Below is a small trained network, with its code and all its weights. Each question gives an input and a target symbol and asks what happens when units are switched off, that is, made to give their printed mean instead of their output.

import numpy as np


def w(rows, s, z=0):
    codes = np.array(rows[::2]) - 128.0
    scale = np.full(codes.shape[1], s)
    scale[-1] = z or s
    return codes * scale


def norm(h):
    return h / np.sqrt((h * h).mean(-1, keepdims=True) + 1e-5)


def f(y):
    return np.maximum(y, 0)


def softmax(a):
    e = np.exp(a - a.max(-1, keepdims=True))
    return e / e.sum(-1, keepdims=True)


def log_softmax(a):
    a = a - a.max(-1, keepdims=True)
    return a - np.log(np.exp(a).sum(-1, keepdims=True))


def net(x, mask):
    ids = ['αβγεζηθλμξπστφψω'.index(c) for c in x.split()]
    T = len(ids)
    res = E[ids] + P[:T]
    r = norm(res)
    for j in range(2):
        rows = slice(2 * j, 2 * j + 2)
        q, k, v = (r @ M[0][rows].T for M in (Q, K, V))
        z = softmax(np.where(np.tri(T) > 0, q @ k.T / 2**0.5, -1e9)) @ v
        o = O[0][rows]
        res = res + np.where(mask[j], z, o[:, -1]) @ o[:, :-1]
    y = f(norm(res) @ A[0][:, :-1].T + A[0][:, -1])
    res = res + np.where(mask[2:10], y, B[0][:, -1]) @ B[0][:, :-1]
    return log_softmax(norm(res)[-1] @ U[:, :-1].T + U[:, -1])


Q, K, V, O, A, B = {}, {}, {}, {}, {}, {}
E = w([
[133,146,114,139,140],'α',
[144,144,227,118,37],'β',
[132,146,113,139,135],'γ',
[174,159,147,63,106],'ε',
[127,144,105,144,158],'ζ',
[199,136,21,135,107],'η',
[54,122,129,254,119],'θ',
[90,104,108,91,106],'λ',
[44,213,205,55,138],'μ',
[130,133,103,138,139],'ξ',
[229,152,125,77,135],'π',
[114,155,182,157,95],'σ',
[135,145,113,144,140],'τ',
[132,147,109,137,121],'φ',
[76,108,199,145,146],'ψ',
[132,153,101,143,138],'ω',
],0.0063)
P = w([
[153,83,158,140,115],'0',
[113,251,101,135,133],'1',
[110,239,95,134,132],'2',
[110,248,92,142,135],'3',
[101,237,85,129,140],'4',
[104,236,83,137,144],'5',
[104,240,80,125,133],'6',
[111,246,81,136,134],'7',
[110,246,78,133,141],'8',
[107,235,69,128,142],'9',
[113,240,78,131,144],'10',
[106,231,74,129,142],'11',
[110,240,68,128,139],'12',
[106,238,65,129,153],'13',
],0.0023)
Q[0] = w([
[196,206,52,213,196],'h0',
[145,48,220,92,83],'h0',
[183,212,18,206,222],'h1',
[170,254,193,207,162],'h1',
],0.0071)
K[0] = w([
[207,25,140,164,138],'h0',
[112,254,119,121,139],'h0',
[236,49,162,188,137],'h1',
[243,194,240,251,173],'h1',
],0.0068)
V[0] = w([
[130,99,103,162,194],'h0',
[147,2,129,121,96],'h0',
[99,115,150,88,185],'h1',
[180,200,203,201,194],'h1',
],0.0051)
O[0] = w([
[225,124,95,141,99,117],'h0',
[99,100,8,70,109,31],'h0',
[169,199,168,69,169,7],'h1',
[108,4,115,64,154,163],'h1',
],0.0046,0.0013)
A[0] = w([
[203,144,150,137,176,129],'n0',
[75,107,199,113,4,3],'n1',
[129,146,198,208,136,97],'n2',
[137,123,53,90,114,164],'n3',
[99,96,114,187,232,129],'n4',
[119,167,204,3,51,3],'n5',
[110,173,200,187,169,129],'n6',
[248,88,130,134,136,63],'n7',
],0.0049,0.0036)
B[0] = w([
[118,93,128,102,103,141],'n0',
[172,129,90,83,79,144],'n1',
[111,102,105,105,138,208],'n2',
[133,124,169,142,150,252],'n3',
[137,135,151,121,90,205],'n4',
[150,114,151,254,186,151],'n5',
[138,126,88,110,102,255],'n6',
[124,192,134,101,130,139],'n7',
],0.0093,0.0029)
U = w([
[140,92,131,122,135,149],'α',
[192,118,199,161,21,150],'β',
[66,134,147,136,148,58],'γ',
[176,146,197,228,192,206],'ε',
[39,102,30,59,198,41],'ζ',
[236,125,21,168,132,129],'η',
[44,73,105,254,63,32],'θ',
[100,249,108,102,52,172],'λ',
[65,177,223,152,203,87],'μ',
[157,77,142,92,136,226],'ξ',
[212,158,168,16,138,179],'π',
[135,85,83,36,7,4],'σ',
[133,164,147,87,241,117],'τ',
[138,56,130,140,130,230],'φ',
[38,90,233,52,94,160],'ψ',
[128,141,117,178,143,36],'ω',
],0.0092,0.0024)

Each question gives the input, a string of symbols that net reads in full, and the target symbol t.
The units are the heads (2 rows each of Q, K, V and O) and the neurons (one row each of A and B). Each row of codes is followed by its name. A weight is (code - 128) times the scale printed after its matrix; where a second scale follows, it is the last column's (O, A, B and U).
mask holds one flag per unit, heads first, then neurons. A switched-off unit (its flag False) gives its mean, the last column of its rows in O or B, instead of its output. The means were averaged over made-up inputs and are rounded, as every weight is.
A unit's drop is (log p(t) with every unit on - log p(t) with that unit switched off) / (log p(t) with every unit on - log p(t) with every unit switched off).
The circuit of an input: a set's keep is (log p(t) with only the set's units on - log p(t) with every unit switched off) / (log p(t) with every unit on - log p(t) with every unit switched off). Starting from all 10 units, units are removed one at a time, each time the one whose removal leaves the highest keep (on an exact tie, the one counted first), for as long as the keep stays at least 0.8.
circuit, biggest first: the units of the circuit, biggest drop first
top k neurons: the k neurons with the biggest drops, biggest first
which heads matter: for each layer, one digit per head in row order, 1 if its drop is at least 0.15 and else 0, layers parted by /
input φ λ ξ π π λ ψ μ γ φ, target θ: which heads matter => 01
input λ ξ ξ ψ φ π λ η ξ τ π λ, target λ: which heads matter => 01
input ζ φ φ ξ α, target π: top 2 neurons => n7, n0
input ω λ μ α φ β ζ, target β: circuit, biggest first => n4, h1, h0
input θ ξ ξ, target ε: circuit, biggest first => n3, n6, n2, h1
input φ λ λ θ λ θ λ λ λ γ, target θ: circuit, biggest first => h1
input λ β λ λ ξ σ, target σ: circuit, biggest first => n1, h1
input ψ ξ ζ θ φ ψ ψ ξ λ ψ ε θ λ φ, target τ: top 3 neurons => n3, n6, n5
input ψ ω ζ λ λ τ θ τ β ζ, target τ: top 2 neurons => n3, n6
input ζ ξ ψ λ λ φ φ, target π: circuit, biggest first => h0, h1, n7
input ξ ξ φ, target η: which heads matter => 10
input μ ζ λ ξ ξ θ ξ ξ τ λ ζ, target σ: which heads matter => 10
input θ ε φ, target ε: top 2 neurons => n3, n6
input ξ λ φ λ λ λ γ, target η: circuit, biggest first => h0, n3
input φ φ φ ξ λ λ μ γ λ π ξ ξ, target θ: circuit, biggest first => h1, n6
input λ λ λ λ ζ α η α, target ζ: circuit, biggest first => h0
input ψ ζ η φ φ ξ, target τ: circuit, biggest first => h1, n6
input ζ λ ξ λ λ ξ α ξ, target π: which heads matter => 11
input ψ τ φ ξ ξ α ξ γ, target τ: top 2 neurons => n3, n6
input ξ φ ψ θ ω, target η: which heads matter => 10
input θ ζ τ φ ξ λ ε λ ξ, target ε: top 4 neurons => n3, n6, n2, n4
input φ λ λ θ ζ μ ψ ε λ ζ ξ ξ ψ φ, target θ: which heads matter => 01
